Below is a small trained network, with its code and all its weights. Each question gives an input and a target symbol and asks what happens when units are switched off, that is, made to give their printed mean instead of their output.

import numpy as np


def w(rows, s, z=0):
    codes = np.array(rows[::2]) - 128.0
    scale = np.full(codes.shape[1], s)
    scale[-1] = z or s
    return codes * scale


def f(y):
    return y / 2 * (1 + np.tanh(0.7978845608 * (y + 0.044715 * y**3)))


def softmax(a):
    e = np.exp(a - a.max(-1, keepdims=True))
    return e / e.sum(-1, keepdims=True)


def log_softmax(a):
    a = a - a.max(-1, keepdims=True)
    return a - np.log(np.exp(a).sum(-1, keepdims=True))


def net(x, mask):
    ids = ['ΞΠΦΩηλ'.index(c) for c in x.split()]
    T = len(ids)
    res = E[ids] + P[:T]
    u = 0
    for l in range(3):
        q, k, v = (res @ M[l].T for M in (Q, K, V))
        z = softmax(np.where(np.tri(T) > 0, q @ k.T / 3**0.5, -1e9)) @ v
        res = res + np.where(mask[u], z, O[l][:, -1]) @ O[l][:, :-1]
        u += 1
        y = f(res @ A[l][:, :-1].T + A[l][:, -1])
        res = res + np.where(mask[u : u + 12], y, B[l][:, -1]) @ B[l][:, :-1]
        u += 12
    return log_softmax(res[-1] @ U[:, :-1].T + U[:, -1])


Q, K, V, O, A, B = {}, {}, {}, {}, {}, {}
E = w([
[172,111,162,69,162,146,149],'Ξ',
[164,75,31,132,103,47,123],'Π',
[175,189,177,251,179,95,64],'Φ',
[144,152,85,70,203,139,62],'Ω',
[27,76,219,155,3,130,62],'η',
[87,179,205,121,195,213,165],'λ',
],0.0049)
P = w([
[164,194,116,123,50,120,143],'0',
[171,128,138,154,86,159,126],'1',
[122,145,167,100,116,72,117],'2',
[137,59,136,171,141,172,108],'3',
[51,129,166,86,172,39,126],'4',
[109,3,97,191,186,205,113],'5',
[15,95,157,114,206,61,159],'6',
],0.0042)
Q[0] = w([
[125,141,130,163,39,76,83],'0.h0',
[22,2,209,75,174,122,64],'0.h0',
[135,103,130,169,88,148,100],'0.h0',
],0.021)
K[0] = w([
[107,183,172,142,108,211,198],'0.h0',
[31,32,198,149,252,139,176],'0.h0',
[103,160,187,100,131,110,161],'0.h0',
],0.018)
V[0] = w([
[88,132,134,122,121,135,121],'0.h0',
[91,135,134,120,107,123,131],'0.h0',
[70,173,119,134,255,165,84],'0.h0',
],0.0096)
O[0] = w([
[154,155,110,171,112,106,175,122],'0.h0',
[143,148,108,178,116,101,182,99],'0.h0',
[255,191,154,102,21,138,98,255],'0.h0',
],0.0055,0.00079)
A[0] = w([
[28,89,159,177,1,121,122,2],'0.n0',
[146,122,103,118,145,222,104,94],'0.n1',
[106,172,70,157,169,53,91,157],'0.n2',
[92,171,100,86,112,139,59,112],'0.n3',
[112,160,163,68,155,56,170,206],'0.n4',
[138,11,35,86,19,48,109,59],'0.n5',
[56,160,163,104,154,163,135,121],'0.n6',
[205,127,209,87,14,132,91,118],'0.n7',
[107,173,162,88,131,70,130,185],'0.n8',
[69,88,125,129,115,134,124,61],'0.n9',
[110,146,132,163,134,128,148,108],'0.n10',
[156,134,171,242,138,78,76,136],'0.n11',
],0.0078,0.00089)
B[0] = w([
[30,113,111,99,2,170,67,131],'0.n0',
[143,70,145,113,167,196,105,154],'0.n1',
[184,129,128,149,116,77,91,169],'0.n2',
[114,113,172,75,109,107,68,135],'0.n3',
[146,215,129,103,108,61,159,239],'0.n4',
[157,102,76,237,65,52,155,144],'0.n5',
[87,146,173,146,158,95,114,167],'0.n6',
[202,154,157,142,37,169,174,209],'0.n7',
[132,183,151,112,100,71,133,214],'0.n8',
[68,133,99,122,135,130,119,101],'0.n9',
[112,112,148,157,130,115,123,108],'0.n10',
[133,174,134,241,123,119,115,255],'0.n11',
],0.0098,0.00085)
Q[1] = w([
[111,61,111,69,116,240,102],'1.h0',
[133,177,148,73,74,77,161],'1.h0',
[203,45,110,194,164,255,116],'1.h0',
],0.021)
K[1] = w([
[184,171,115,82,209,5,166],'1.h0',
[154,151,87,153,189,187,135],'1.h0',
[74,231,182,103,74,56,128],'1.h0',
],0.017)
V[1] = w([
[181,144,9,82,109,66,1],'1.h0',
[100,127,119,106,43,144,136],'1.h0',
[86,172,163,240,115,161,41],'1.h0',
],0.0091)
O[1] = w([
[129,89,238,157,114,13,131,120],'1.h0',
[106,127,123,133,134,113,211,121],'1.h0',
[139,137,114,254,130,151,107,252],'1.h0',
],0.0076,0.0024)
A[1] = w([
[134,165,155,103,72,114,47,131],'1.n0',
[121,107,172,88,206,105,84,167],'1.n1',
[74,103,150,125,181,144,156,151],'1.n2',
[125,150,122,41,142,157,158,126],'1.n3',
[149,130,129,159,140,136,171,130],'1.n4',
[112,169,95,1,186,207,141,164],'1.n5',
[61,117,170,172,90,80,115,85],'1.n6',
[121,90,200,4,178,114,139,182],'1.n7',
[213,155,180,84,41,178,126,163],'1.n8',
[80,131,130,192,119,151,103,2],'1.n9',
[159,60,49,110,114,72,91,175],'1.n10',
[43,84,149,88,123,140,80,129],'1.n11',
],0.0086,0.0018)
B[1] = w([
[86,76,149,168,124,199,198,187],'1.n0',
[119,173,211,117,153,103,117,185],'1.n1',
[147,173,100,76,125,66,105,136],'1.n2',
[162,26,119,41,114,141,151,180],'1.n3',
[139,125,103,102,174,110,132,156],'1.n4',
[201,95,65,2,141,213,101,245],'1.n5',
[121,115,33,119,144,220,109,198],'1.n6',
[77,146,208,19,75,5,150,253],'1.n7',
[155,87,195,217,73,202,187,199],'1.n8',
[74,94,150,18,136,77,164,178],'1.n9',
[157,154,120,123,80,24,197,154],'1.n10',
[16,129,96,71,126,78,155,159],'1.n11',
],0.0086,0.0043)
Q[2] = w([
[197,62,153,80,115,229,135],'2.h0',
[94,138,214,210,170,213,72],'2.h0',
[62,96,2,154,204,71,191],'2.h0',
],0.0098)
K[2] = w([
[113,146,255,56,149,137,121],'2.h0',
[110,136,179,174,252,198,40],'2.h0',
[33,77,12,160,33,192,157],'2.h0',
],0.01)
V[2] = w([
[220,103,90,126,148,59,105],'2.h0',
[19,105,111,113,28,174,107],'2.h0',
[173,86,3,184,48,78,135],'2.h0',
],0.0065)
O[2] = w([
[108,132,104,163,28,82,65,63],'2.h0',
[144,100,103,62,253,90,228,255],'2.h0',
[65,118,11,110,156,2,50,73],'2.h0',
],0.0041,0.0061)
A[2] = w([
[209,147,122,166,110,136,172,126],'2.n0',
[143,97,96,184,51,116,156,162],'2.n1',
[115,148,134,34,116,110,50,42],'2.n2',
[222,131,109,153,139,186,113,42],'2.n3',
[172,109,40,145,121,219,93,124],'2.n4',
[89,181,123,109,143,147,146,120],'2.n5',
[102,104,97,142,83,43,74,144],'2.n6',
[185,154,94,121,230,103,113,80],'2.n7',
[143,103,97,212,138,163,153,71],'2.n8',
[175,154,167,90,113,140,120,215],'2.n9',
[144,222,163,255,178,184,46,248],'2.n10',
[158,178,233,173,132,80,139,116],'2.n11',
],0.0079,0.0016)
B[2] = w([
[115,125,111,134,165,136,91,174],'2.n0',
[133,157,177,119,107,76,112,161],'2.n1',
[216,167,105,144,141,142,117,226],'2.n2',
[68,131,55,92,173,92,131,187],'2.n3',
[12,111,145,140,137,80,171,191],'2.n4',
[161,133,53,167,77,123,86,152],'2.n5',
[95,247,163,73,167,178,90,188],'2.n6',
[142,151,146,177,137,146,208,194],'2.n7',
[181,163,141,126,111,114,106,175],'2.n8',
[161,94,78,147,57,147,111,254],'2.n9',
[153,29,145,157,189,126,26,219],'2.n10',
[58,118,113,205,65,125,145,221],'2.n11',
],0.011,0.0074)
U = w([
[252,129,107,67,94,186,134,144],'Ξ',
[110,235,143,97,142,79,111,91],'Π',
[145,77,138,197,181,127,58,204],'Φ',
[95,133,207,189,9,142,214,223],'Ω',
[190,171,127,180,193,115,237,1],'η',
[23,102,29,79,125,176,164,110],'λ',
],0.0023,0.0008)

Each question gives the input, a string of symbols that net reads in full, and the target symbol t.
The units are the heads (3 rows each of Q, K, V and O) and the neurons (one row each of A and B). Each row of codes is followed by its name. A weight is (code - 128) times the scale printed after its matrix; where a second scale follows, it is the last column's (O, A, B and U).
mask holds one flag per unit, layer by layer, with each layer's heads first. A switched-off unit (its flag False) gives its mean, the last column of its rows in O or B, instead of its output. The means were averaged over made-up inputs and are rounded, as every weight is.
A unit's drop is (log p(t) with every unit on - log p(t) with that unit switched off) / (log p(t) with every unit on - log p(t) with every unit switched off).
unit that matters most: the unit with the biggest drop
k most important neurons: the k neurons with the biggest drops, biggest first
k most important neurons of layer l: the k neurons of layer l with the biggest drops, biggest first
drop of u: that unit's drop, to one decimal
input Φ Ξ Ξ Π η Ξ λ, target Ξ: 2 most important neurons of layer 1 => (1.n5 1.n7)
input Φ λ Φ Ξ Π, target Π: 2 most important neurons => (0.n5 2.n6)
input Ξ Π Ξ, target Π: 2 most important neurons => (2.n6 0.n5)
input λ Ξ Φ Ω η Φ, target η: unit that matters most => 1.h0
input Ξ Ξ Ξ η η Ω, target η: 3 most important neurons => (0.n0 2.n7 1.n11)
input Φ Ξ Π Ω, target Π: 2 most important neurons of layer 0 => (0.n5 0.n4)
input Ξ Π λ, target Π: 3 most important neurons => (2.n6 0.n5 1.n7)
input Φ λ Φ Ξ Ξ Ω Π, target Π: 3 most important neurons => (2.n6 0.n5 1.n10)
input Ξ η Π Φ λ, target Φ: 2 most important neurons => (2.n10 1.n7)
input Φ η λ Ω η, target Ω: 4 most important neurons => (0.n7 1.n8 0.n0 1.n0)
input λ Ω η, target Ω: 3 most important neurons => (0.n7 0.n0 1.n8)
input Ξ η Ω Φ λ Π λ, target Π: 3 most important neurons of layer 0 => (0.n6 0.n5 0.n7)
input Ω Ω Π Ω, target Π: 2 most important neurons => (1.n7 1.n5)
input λ η Ω Φ Ξ Ω λ, target Ω: unit that matters most => 0.h0
input λ λ Ξ, target λ: 2 most important neurons of layer 1 => (1.n5 1.n7)
input Ξ Φ λ Ω, target λ: 3 most important neurons => (2.n4 2.n3 1.n5)
input Ω Ω η Ξ λ, target Ξ: 3 most important neurons of layer 1 => (1.n5 1.n7 1.n3)
input Π Ω λ, target Ω: 2 most important neurons of layer 1 => (1.n7 1.n1)
input λ Π Φ, target Φ: 2 most important neurons => (2.n10 1.n7)
input η Ξ Ω η Π Ξ, target Π: unit that matters most => 1.h0
input Π λ λ, target λ: 2 most important neurons of layer 2 => (2.n4 2.n3)
input Ω Ω Ξ Ξ, target Ξ: 2 most important neurons of layer 0 => (0.n4 0.n11)
input Ω Ξ Ξ Ξ, target Ξ: drop of 2.n10 => 0.0
input Φ Ξ η Ξ, target η: drop of 1.h0 => 1.0
